-67; -52; -398; 128; 238; -64; 193; -11; 119; 289; -159; -107; 145; 568; 224; -33; 59; -169; 53; 651; 65; 165; -26; 106; 169; 108; 123; 49; -188; 35; -252; 302 : z601
115; -56; -188; -16; -200; -48; -190; -97; -84; -271; -34; 60; 52; 141; -5; -51; -88; -166; 98; 177; -245; 111; -31; -98; -26; -144; -29; -111; -74; -374; 139; -199 : z384
111; 353; -13; 175; -290; 0; -84; 109; 127; -263; 78; 155; -400; -82; 268; 253; 79; 223; -54; -137; -699; 336; -73; 71; -544; -71; -31; 157; 179; -394; 221; -65 : z454
-299; 228; -139; 148; -264; -14; -15; -74; 41; -56; 35; -131; -190; 502; 209; 55; -65; 102; -262; 124; -357; 540; -12; 88; -637; -89; 10; -109; -38; 7; 123; -196 : z435
41; 165; 54; 112; -38; -55; 106; -1; -346; -375; 166; -111; -259; 130; 217; 116; 26; -87; -26; -309; -428; -24; -66; -121; -212; -113; 75; 37; -112; 192; 119; 8 : z435
27; 204; -145; 347; -205; 130; 168; -155; 155; 135; -4; -174; -265; 134; 338; 237; -59; 254; -66; 151; -373; 274; -190; 230; -649; -94; 62; 0; -25; 61; 72; -77 : z303
80; 9; -474; -10; 375; -136; 114; -308; -17; 22; 140; -349; -92; 125; 592; 641; -199; 171; -131; -312; -173; -91; -221; 91; -296; -112; 111; -118; -215; 645; 23; 219 : z164
-123; -234; 163; 91; 90; 109; -32; -10; -183; 186; 50; -26; 53; -344; -281; -103; 38; -249; 96; 19; 323; -366; -11; 139; 193; -65; 43; -229; 137; -141; 64; -22 : z338
-293; -62; -689; 182; -428; 38; -247; -120; 123; 113; -25; 118; -23; 223; -56; -117; -181; 100; -83; 198; -46; 147; 61; 77; -103; -208; -8; -167; 268; -382; 231; 43 : z454
-321; 353; 261; 185; -71; 62; 250; -62; -5; -207; -179; 22; -515; 314; 208; -142; -22; 20; -287; -55; -635; 164; 47; 261; -405; -142; 50; 58; -14; -22; 217; -197 : z454
-185; -327; -162; 201; -258; -165; -307; 122; -143; -36; 234; 137; 270; 375; -397; -238; -68; -196; 58; 220; 343; 184; 77; -204; 207; 97; 8; -26; 214; 10; -257; 13 : z601
328; -21; 421; -8; -370; 169; -240; 94; 207; 123; 234; 77; 108; -668; 90; -59; 47; 300; 47; -249; 157; -76; 32; -106; -14; -138; 48; 4; 162; -294; 240; 33 : z384
-324; -151; -899; -102; 52; -24; 145; -226; -259; 186; -318; -42; -84; 261; -117; 41; -209; -155; 122; 243; 103; -277; -199; 173; 176; -189; 141; -188; 62; -213; -76; 153 : z384
-321; -10; 158; 45; -614; 250; -330; 145; 198; 19; 107; -124; 254; 273; -293; -180; 197; -76; -126; 45; 13; 269; -97; -57; -349; -35; 110; -97; 211; 147; 91; -192 : z802
118; 14; 328; -144; -33; 136; -62; 99; 265; 357; 9; -114; 241; -183; 88; -34; -20; 183; -94; -65; 370; 74; -5; 120; 73; 52; 180; 22; -136; 291; 111; -133 : z164
-8; -180; -232; -106; -110; -77; -231; 151; 148; 253; 41; 250; 166; 242; -302; -212; 50; -61; -37; 92; 268; 189; 86; -135; 201; 39; 65; -30; 218; -215; -28; -78 : z454
-114; -118; -839; 324; 141; -190; -63; -6; 96; -301; -148; 263; -227; 586; -11; -414; 44; -194; -148; 651; -367; 507; 314; 30; 157; 22; -62; 87; 110; -579; -47; -121 : z338
-298; 104; 46; 225; -363; -86; -146; 66; -241; -110; 100; 234; -450; 378; -100; -305; 35; 197; -125; -152; 112; 108; 273; -38; -206; -166; 0; 113; 86; -357; 220; -230 : z164
-2; -113; -337; -117; 53; -133; -50; -133; 442; 308; -177; 326; 80; 129; 137; -128; -127; 106; -61; 472; -46; 225; -86; 26; 315; -11; 50; 50; -64; -141; -264; 151 : z802
-114; -145; 115; 43; 358; -43; 50; 28; -338; -151; 13; 57; -58; 142; 24; -114; 25; -290; 147; -22; 281; -193; 157; 146; 385; 34; 120; 7; 16; -140; -48; 19 : z303
51; 246; -7; -76; 35; 34; 60; 158; -125; -43; 62; -98; -285; -44; 206; 471; 129; 150; -26; -336; -307; 80; -67; 128; -449; 18; -65; 118; -163; 150; 183; -213 : z164
-64; -131; 70; 111; -155; 23; -121; -192; -98; -243; 88; -3; 102; -251; 164; -249; -85; -128; 155; 269; -150; -126; -87; -294; 16; -246; -93; -110; 102; -309; -36; 342 : z435
-117; 9; 277; 66; -297; 217; -101; 199; 155; 200; 158; -50; 5; -20; -85; 16; 226; -18; 13; -165; 53; 125; -43; -41; -199; 48; 7; 6; 180; 81; 15; 8 : z164
148; -146; 114; 48; 11; 28; -246; 174; 154; 171; 52; 129; 152; -258; -248; -86; 213; -48; 97; 1; 270; -102; 48; 79; 225; 202; 44; 101; 113; -185; 15; -97 : z435
-101; -102; 251; 44; 49; 36; -27; 131; 158; 144; -11; -21; 11; -257; -149; -95; 63; 52; -11; -68; 298; -79; 10; 72; 223; 152; 12; 121; 358; 1; -196; 226 : z164
-428; 19; -719; 168; -99; -110; -103; -194; -262; -301; -293; 108; -441; 599; -180; -152; 99; -497; 103; 251; -352; -32; -26; 167; 37; -278; 58; -128; 326; -887; 44; 59 : z802
-205; -103; -798; 317; -228; 156; -45; -71; -63; -30; -21; 122; -285; 396; -240; -106; 131; -222; -30; 139; -319; 26; 52; 259; -254; -159; 141; -81; 229; -327; 219; -223 : z299
190; 82; 107; -392; 78; -62; 173; 178; 281; 104; -231; 237; 337; -266; -428; 41; -134; -61; 95; 291; 51; 57; -152; 53; 250; 173; 5; -104; -40; 79; -328; -60 : z435
-361; 158; -372; 83; -20; 27; 169; -165; -178; 155; -177; -124; -319; 610; 120; 43; 11; 90; -227; -13; -262; 29; -87; 187; -320; -121; 89; -103; 28; 46; 156; -103 : z435
-240; 4; 608; -58; 243; -76; 98; 102; -75; 287; 40; -280; 87; 306; 190; 108; -75; -138; -70; -644; 205; -270; -28; 32; 88; 89; 229; -102; 89; 468; -106; 100 : z435
-8; 191; 125; -95; 41; -10; 182; 137; -96; -139; -89; -6; -330; -36; -68; 267; -35; 9; -110; -318; -370; 3; 21; 252; -260; 27; -46; -14; -195; 131; 137; -477 : z384
-84; 186; -421; 372; -110; 55; -14; -63; -106; -163; 234; -111; -607; 158; 375; 373; 202; 295; -194; -370; -486; 223; 53; 136; -754; -140; -69; 77; 157; -94; 283; -93 : z338
99; -31; -429; 19; 76; -45; -2; 159; 89; 6; 105; 64; 7; 286; -182; 141; 98; -239; -21; -227; -58; 152; 135; 74; -115; 72; 131; -54; -118; 220; 53; -269 : z338
180; -124; -744; -167; -145; -144; -149; 161; 63; 114; -69; 268; 185; -5; -382; 85; -8; 108; 233; 466; 388; 92; -7; -111; 215; 12; -162; -5; 7; -316; -224; 24 : z435
96; 88; -305; 238; -131; 96; 31; 99; 353; -158; -105; 52; -31; -39; 51; -184; 203; -37; 54; 662; -296; 303; -3; -34; 66; 115; -109; 92; -24; -275; -70; 221 : z435
206; -119; -350; -71; -216; 71; -31; 107; 0; 206; -60; 19; -140; 208; -31; 75; 42; -31; 49; -75; -57; 69; -205; 42; 32; -165; 234; 10; 220; -159; 38; -107 : z384
-237; 75; 152; 90; 16; 9; 54; -258; 69; -27; -134; -215; -1; -49; 353; 70; -120; 59; -9; 409; -208; -51; -218; 146; -112; -110; -13; -27; -159; -41; -170; 124 : z454
-116; 20; -83; -141; -171; -29; -137; -176; -214; -169; 89; -36; -11; 32; -104; 166; 13; 53; 23; 0; -22; 10; -222; -184; -261; -38; -130; -139; -10; -9; 46; 45 : z601
155; 86; -38; 97; 27; 48; 52; 210; 354; 197; 51; 133; -40; 262; 118; -9; 360; 164; -49; 55; -139; 186; 97; -33; -135; 236; 39; 293; -97; 89; -47; 19 : z303
-94; 116; 472; 290; -61; -18; 32; 143; -373; -490; 190; 89; -252; 212; -47; -276; 45; -323; -106; -479; -535; 57; 175; -106; -144; -10; 77; 69; 158; 38; 264; -195 : z303
-203; 100; -233; 216; 203; -17; 164; -218; -242; -230; 75; -135; -382; 367; 406; 43; 70; -108; -122; -71; -181; 62; 308; 169; -171; -192; -58; 16; -163; -58; 185; 97 : z802
51; 112; 676; 298; -253; 213; 99; 119; 353; 147; 82; -248; 47; -200; 144; 25; 59; 189; -151; -96; -326; 113; -154; 112; -344; 184; 145; 72; 245; 226; -39; 37 : z384
66; 62; -326; 156; -279; 25; -142; -99; -146; -78; 351; 69; -141; -403; 92; 168; -19; 87; 5; -21; -166; 152; -77; -98; -418; -285; -52; -188; -31; -139; 248; 72 : z435
-57; 78; -338; 13; 254; -39; 240; 19; 60; 44; -254; 12; -324; 334; 307; -20; -46; 102; -210; 83; -383; 29; 90; 268; 81; -65; 162; 30; 95; -248; 90; -58 : z338
-280; -91; -799; 207; -59; 45; -9; -118; -67; 116; 13; -98; -462; 629; 227; 31; 125; 183; -170; -150; -92; 25; 135; 72; -322; -131; 32; 68; 121; -114; 184; -68 : z299
150; 106; 403; 2; -346; 84; -195; 162; 237; -106; -70; 202; -28; -257; -226; -238; 206; 91; 131; -1; -46; -135; 68; -41; -61; -55; -13; 100; 188; -628; 86; -169 : z303
79; -73; -251; -124; 51; 50; 200; 150; -76; 172; -36; 40; -333; 284; -38; 141; 190; -146; 49; -147; -109; -139; -96; 26; -14; -34; 84; 50; -184; 224; 14; -123 : z435
-190; -72; -435; 417; 95; 108; -71; -260; 44; -32; 93; 26; -468; 51; 513; -248; 201; 330; -111; 129; 66; -45; 236; -30; 39; -170; -110; 132; -84; -176; 194; 200 : z164
-175; 220; -56; 271; 101; -81; 196; -62; -208; -257; 135; 58; -466; 289; 338; 55; -113; 165; -274; -215; -431; 235; 204; 116; -389; -67; 27; -49; 15; -2; 264; -77 : z338
275; 155; 879; 231; -209; 260; 36; 272; -29; -238; 183; 77; -177; -520; -5; -312; 220; 0; -94; -238; -416; -142; 103; 5; 24; -39; 130; 5; 210; -216; 408; -160 : z435
-134; -46; -554; 221; -166; -245; -100; -212; 43; -72; -80; 159; -128; 550; -193; -86; 3; 11; 5; 318; -200; 212; -101; -72; -270; -40; 54; 65; 110; -339; -358; -127 : z384
-48; 135; -718; 15; 358; -143; 249; -5; -182; 3; -94; 78; -176; 457; 60; 236; 160; 97; 22; 362; 105; 280; 69; 82; -34; 327; -95; 184; -345; 88; -97; 124 : z384
180; 84; -375; -307; 286; -121; 154; -5; 37; 263; -32; 60; -94; 131; 310; 366; -83; 320; -87; 156; 330; 231; -38; 136; 72; 6; 62; -3; -188; 128; 31; 192 : z802
-258; 27; -205; 175; 127; -64; 137; -234; -212; 122; 99; -131; -58; 474; 313; -51; -208; -97; -129; -131; 138; 33; 192; 137; -12; -195; 188; -202; -127; 164; 124; 120 : z601
-139; -29; -320; 243; -176; 40; -115; 12; -12; 61; 76; -138; 44; 24; 16; 293; -105; -94; 37; 85; -143; 53; -150; 253; -325; -168; 107; -245; 246; -137; 37; -23 : z338
11; 82; -367; 274; 1; 151; 367; 42; -143; -122; -47; -69; -594; 281; 118; 70; 210; -96; -23; 114; -438; -27; -28; 192; -189; -88; 78; 30; 54; -63; 123; 71 : z435
-141; -266; 353; 157; -430; 152; -499; -188; 246; 180; 263; -152; 408; -255; 29; -161; -13; 312; -75; -171; 338; -179; -80; -188; -132; -125; 1; -106; 216; 136; 4; -31 : z338
279; 76; -295; 164; -133; 119; 33; 113; 84; -92; 209; 96; -178; -56; 34; 180; 96; 87; -98; -196; -403; 171; 80; 117; -288; 44; 79; 38; -56; 165; 319; -203 : z601
-206; 42; -516; 212; -514; 82; -149; -79; -238; -156; 203; -45; -218; 225; -15; 18; -174; 23; -81; -247; -276; 55; 144; -95; -445; -357; -59; -294; -11; -129; 486; -303 : z454
17; -127; 203; -72; -455; 143; -263; 230; 260; 68; 57; 242; 74; -107; -228; -369; 79; 52; -16; 28; 231; -12; 173; -79; 176; -146; 3; 16; 237; -341; 175; -35 : z299
-196; -58; -390; 51; 197; -345; -188; -351; -34; -240; 83; -69; -55; 294; 259; 157; -246; -12; -59; -90; 28; 149; -20; -82; -173; -105; -41; -98; -124; 62; -164; 40 : z303
137; -144; -344; 124; -283; -74; -346; -99; 282; 127; 244; 22; 367; -157; 24; 119; -22; 386; 105; 377; 224; 288; -150; -322; -322; 51; -159; 21; 32; -12; -286; 124 : z601
30; -238; -893; 317; 17; -43; -21; -23; 159; 280; -7; 170; -252; 455; -82; -215; 207; 23; 8; 231; 110; 98; 198; -9; 161; 128; 47; 176; 33; -270; -28; 2 : z303
-48; 13; -98; -96; 217; -36; 140; 178; 108; 71; -240; 158; -35; 667; -219; -223; 306; -183; -119; 300; -141; 178; 110; 34; 297; 332; 0; 248; -211; 125; -128; -250 : z454
87; 22; 10; -69; 149; -153; 125; -23; -25; 50; 105; 4; 73; 75; 145; 79; -155; 95; 10; -70; 218; 51; 51; -201; 69; 66; -44; 24; -166; 327; -79; 285 : z164
265; -73; -280; 213; 181; 202; 76; -1; 168; 325; 82; 113; -71; -141; 310; -33; 103; 236; -2; 145; 59; -2; 83; 157; 78; 75; 173; 44; -60; -78; 256; -5 : z299
-14; -74; -486; 212; -147; 11; -116; -89; 148; 33; -134; 240; -315; 356; -56; -362; 137; 139; -112; 125; -74; 41; 167; 29; 119; -129; 63; 59; 174; -498; 132; -196 : z338
